Rows and roughly how far along a hidden order each lies, from 0 to 12:
1 -9 -13 1 -1 -12 2 -4 6 -26 -5 4 0 8 2 -1 3 -22 4 -4 -7 1 9 2 -2 -7 -1
 0 -2 -2 -6 -15 2 6 -4 -18 24 -1 0 -9 -10 -26 -1 -9 8 1 -5 2 -5 -1 -4
 -14 2 3 -2 2 0 2 1 -9 5 -1 1 1 -1 -2 -12 0 1 2 8 24 -3 -2 -4 6 7 2 -13 -> 12
2 0 -15 1 -4 8 -7 -2 10 29 13 -2 2 1 3 3 10 -13 4 -25 -7 2 -7 4 -5 -1 -6
 4 1 -5 -6 -27 3 -5 6 -12 -1 1 1 4 8 -9 -1 6 6 0 1 -4 -5 6 -5 0 7 0 -2 2
 -1 -4 4 -9 -3 -2 4 -2 2 5 -4 0 5 23 23 2 -8 1 1 21 6 -1 6 -> 12
-3 -3 -15 -2 -3 -28 5 -4 11 -26 0 4 -1 1 -1 -3 -11 -53 0 -26 -39 0 -5 2
 -3 -11 4 -1 -6 -19 -12 -9 6 4 -1 -29 3 -3 0 -13 -17 -26 -2 5 -1 1 -4
 -12 -14 -12 -6 -7 -10 -2 -8 5 -1 -11 -19 -11 -6 20 3 -12 2 10 7 0 2 40
 22 11 -9 -8 -15 45 -5 4 -25 -> 9
-6 -1 15 5 0 -19 2 -3 7 -36 3 -2 -2 7 -3 0 -2 -6 10 24 14 0 16 -3 2 -3 3
 -2 -1 -2 -7 -8 1 3 -11 0 31 0 0 1 2 -29 -1 -9 14 0 0 -3 1 -2 4 -10 -19
 1 2 -5 0 1 1 10 -3 -27 -4 7 -4 5 -3 0 -3 -63 19 2 -3 3 -14 0 5 -5 -4 -> 7
5 -5 6 -5 1 5 5 -1 5 -9 -5 6 3 9 -3 -3 15 -3 -2 22 16 -1 -11 -1 0 -14 4
 2 -2 2 2 -14 1 -5 -4 -5 24 1 1 1 -14 -17 2 -1 3 -3 2 14 12 3 0 32 -4 -1
 2 0 0 -2 -1 2 4 -15 5 12 -6 -6 -1 -1 1 -16 -10 5 -2 2 -11 -17 5 0 14 -> 9
3 -2 -27 4 0 7 -3 -3 9 -34 -5 -3 5 -3 -1 4 6 -6 -1 -10 -9 2 -5 5 3 21 -3
 0 5 5 -3 -4 0 -3 7 12 -4 1 1 -1 18 -14 -2 0 -3 -1 -11 -1 -8 10 -3 -8 7
 -1 0 -2 -1 -12 9 -8 3 1 8 -2 6 2 -15 -1 2 -28 4 14 -2 1 5 13 4 2 -22 -> 6
6 -11 -43 3 1 2 -2 -3 7 39 5 0 2 -2 2 -1 2 0 -3 25 0 1 -10 1 4 6 -10 3
 -1 0 -11 -8 3 2 9 -12 -10 -2 1 3 3 18 -2 -5 1 -2 -5 2 -8 15 -3 -9 12 0
 2 -3 -1 10 8 -6 6 -15 8 4 -1 -1 -5 -1 2 46 -8 -1 1 2 8 21 5 4 -7 -> 10
4 -2 8 -4 2 -10 -2 1 -8 63 -11 3 -5 -7 -5 7 4 1 2 -19 4 -1 -3 1 -1 14 -5
 0 6 -1 16 -11 2 -7 -5 6 15 7 -3 -4 29 7 0 -5 5 -3 -1 4 7 0 -2 23 15 3 3
 2 -1 -14 6 7 6 7 1 -2 3 2 -2 0 -1 22 2 -5 8 1 -2 2 -5 -4 -9 -> 6
-3 4 10 -3 1 4 3 -1 1 22 14 1 0 5 -2 -1 3 17 1 38 13 -1 -2 0 8 -8 -2 3
 -1 -3 2 -24 2 -3 6 -4 5 0 1 14 -23 -13 1 5 12 -1 7 4 11 3 3 13 -11 -2 2
 -5 0 5 -5 7 2 -12 4 5 -9 2 2 -1 -3 -47 9 -13 -10 8 -21 4 1 1 45 -> 7
-1 -3 24 -4 -2 -21 3 -2 -1 38 3 5 -6 6 -2 3 3 -10 8 10 6 -1 7 -1 0 -12 0
 1 -1 -9 8 -32 4 -3 -9 -14 36 5 -2 -1 -7 -28 0 -5 17 -2 6 3 12 -7 -1 20
 -3 3 1 1 0 -4 -4 7 4 -1 0 3 -5 3 0 0 -1 -14 17 1 -3 2 -20 2 0 -3 15 -> 10
0 1 -10 0 0 0 8 -1 11 -24 4 1 5 0 -8 -3 6 -1 -3 38 11 -2 -17 -3 7 -1 6 1
 -2 -1 -8 2 3 -7 0 6 -5 -1 1 12 2 -6 -1 4 -1 -4 -1 4 2 7 4 19 -15 -8 2
 -7 0 -6 -2 9 -5 -34 7 9 -5 5 6 -2 -2 -52 -2 -15 -6 7 -13 6 0 -1 3 -> 3
0 3 9 4 2 -7 -11 0 10 34 4 -7 2 -1 -3 2 5 -17 7 -30 -4 0 -7 2 -8 6 -6 -1
 5 -5 -5 -14 2 -7 -3 3 17 2 0 1 28 -5 -1 6 1 -1 1 -10 -4 0 -3 23 -9 0 0
 0 -1 -16 0 3 -10 2 -1 -1 6 10 5 0 4 5 31 -12 -1 -3 2 19 3 -6 -6 -> 7
-5 7 19 -3 1 -14 7 2 -7 14 -2 1 -5 -7 -5 1 -11 8 -2 17 -2 -2 -1 -4 7 5 4
 -2 0 -6 12 9 1 -3 0 8 -9 2 -2 3 -5 6 1 3 -1 -1 4 -2 8 -8 4 11 -8 -2 1
 -1 0 -5 -10 14 0 10 0 -5 -2 5 12 0 -5 -23 -3 -17 1 2 -14 1 -13 -1 9 -> 0
3 -11 -15 1 1 -16 2 -5 8 10 10 -1 1 3 3 0 -2 -2 2 63 2 -1 -4 -4 8 0 -6 1
 -4 -5 -2 -19 2 -2 9 -14 8 1 -1 7 -21 -7 -1 -3 7 -5 3 2 6 7 -1 7 -5 1 2
 -3 -1 10 -1 5 10 -5 11 8 -5 0 2 -1 1 1 -11 -4 -2 2 -6 11 -2 6 10 -> 7
2 -5 -27 2 -1 -11 1 -4 6 5 4 -4 2 -9 0 3 -6 -7 -2 35 -10 -1 -13 -2 7 18
 -3 0 -1 -4 -1 3 2 -6 10 2 -25 2 -2 7 12 13 -1 3 -6 -6 -2 -5 -4 7 0 0 2
 -3 1 -2 -1 -5 1 6 3 2 11 -1 3 5 6 -1 1 14 -10 -12 1 1 4 19 -9 4 -17 -> 2
-2 -3 7 -1 8 -16 3 0 -8 -4 -19 4 -2 2 -4 -1 -11 1 -4 3 -6 0 11 1 5 3 -2
 -4 3 1 7 3 0 9 -1 0 25 -1 0 -15 -16 -9 0 -8 -1 3 -5 4 2 -5 -1 1 -5 5 -1
 0 1 -2 -9 0 7 26 -1 -4 1 -2 -6 0 -5 0 -7 12 5 -5 -10 6 0 2 -6 -> 5
-5 9 12 -4 -5 -6 1 0 1 26 12 4 -5 1 -1 3 0 -17 5 -38 -13 1 5 4 -2 -8 1 2
 0 -12 0 -27 5 -1 -3 -15 2 1 -1 1 2 -24 -1 5 16 3 2 -8 -4 -9 -1 -9 1 -2
 -4 2 -1 -9 -7 -5 -7 0 -3 -11 -2 9 -3 1 0 -14 39 -1 -13 4 -19 29 -2 -3
 12 -> 11
-3 -7 -14 8 -2 -20 2 -6 9 -20 10 -4 -1 2 3 1 -5 -5 8 42 7 1 13 -3 5 8 -3
 -1 -3 -2 -12 -7 2 4 -2 -7 7 -1 -1 4 5 -11 -3 -10 12 -2 -2 -6 -6 7 2 -30
 -7 1 2 -5 0 8 8 5 2 -25 2 5 -2 4 -5 0 0 -41 9 2 -1 3 -1 14 4 1 -13 -> 8
-5 3 22 1 5 -6 4 1 3 -53 -11 1 2 5 -9 -3 1 0 2 6 17 -1 5 -2 2 -2 8 -4 2
 4 -2 8 -1 0 -13 15 28 -1 2 -3 4 -20 0 -5 2 1 -3 4 5 -3 5 15 -24 -2 2 -5
 1 -9 -3 10 -6 -20 -5 7 -3 3 0 -1 -5 -63 8 -1 1 1 -14 -11 5 -6 -2 -> 3
-4 10 32 -3 0 -9 3 2 -4 -9 -4 -1 -2 -5 -5 3 -2 -1 1 -11 -2 -2 -2 -3 0 6
 7 -2 2 -4 13 8 0 -8 -5 17 1 4 -2 2 11 -8 1 6 -2 -2 4 -3 8 -9 3 19 -11
 -3 0 1 0 -17 -7 13 -5 10 -1 -3 2 5 8 0 -2 -39 7 -14 -1 1 -10 -7 -12 -4
 1 -> 0
3 -1 7 -6 4 5 1 7 -13 57 -15 7 -4 -2 -6 -2 2 4 -5 -33 8 -1 -2 1 -4 -7 1
 0 2 2 7 7 1 2 -10 -4 7 0 1 -9 10 22 1 -5 -2 2 -1 8 3 -5 1 17 12 2 1 3 1
 -1 0 0 0 1 -7 -1 -1 -3 1 0 -3 48 -8 1 9 -2 -1 -10 2 -5 -1 -> 9
-2 2 -8 4 8 -3 0 3 -3 -12 -16 -3 2 -6 -7 -2 -11 8 -6 2 0 -1 -3 0 5 16 -1
 -5 5 5 -1 26 -2 3 0 20 -4 -2 1 -6 12 18 -1 -1 -12 2 -7 -2 -5 2 2 4 -9
 -1 1 -4 0 -8 -2 5 -3 5 -1 -2 4 3 3 -1 -4 -13 -8 -7 8 -3 3 5 -3 -1 -16 -> 0
-1 2 -23 5 10 13 -4 2 0 10 -6 -3 4 -1 -3 -3 -5 20 -7 2 3 1 0 5 7 10 -9
 -2 6 8 -9 7 -1 7 9 9 -3 -4 4 -2 -4 15 -2 -1 -4 5 -9 1 -8 11 0 -9 -3 0 1
 -6 0 3 0 -6 1 -1 1 -1 1 -1 -9 -1 -3 -13 -1 0 1 1 0 16 9 2 6 -> 6
0 -5 -4 1 7 -14 -3 -1 -9 63 4 -1 -5 -3 -2 1 -10 26 -1 49 11 -1 4 -2 10 7
 -15 0 2 -3 5 -13 3 3 8 -6 8 1 -1 6 -6 28 -1 -6 9 0 4 1 6 6 1 6 4 4 4 -5
 0 12 0 11 9 2 2 2 -4 1 4 0 -4 26 -6 -20 6 3 -6 15 -1 3 22 -> 7
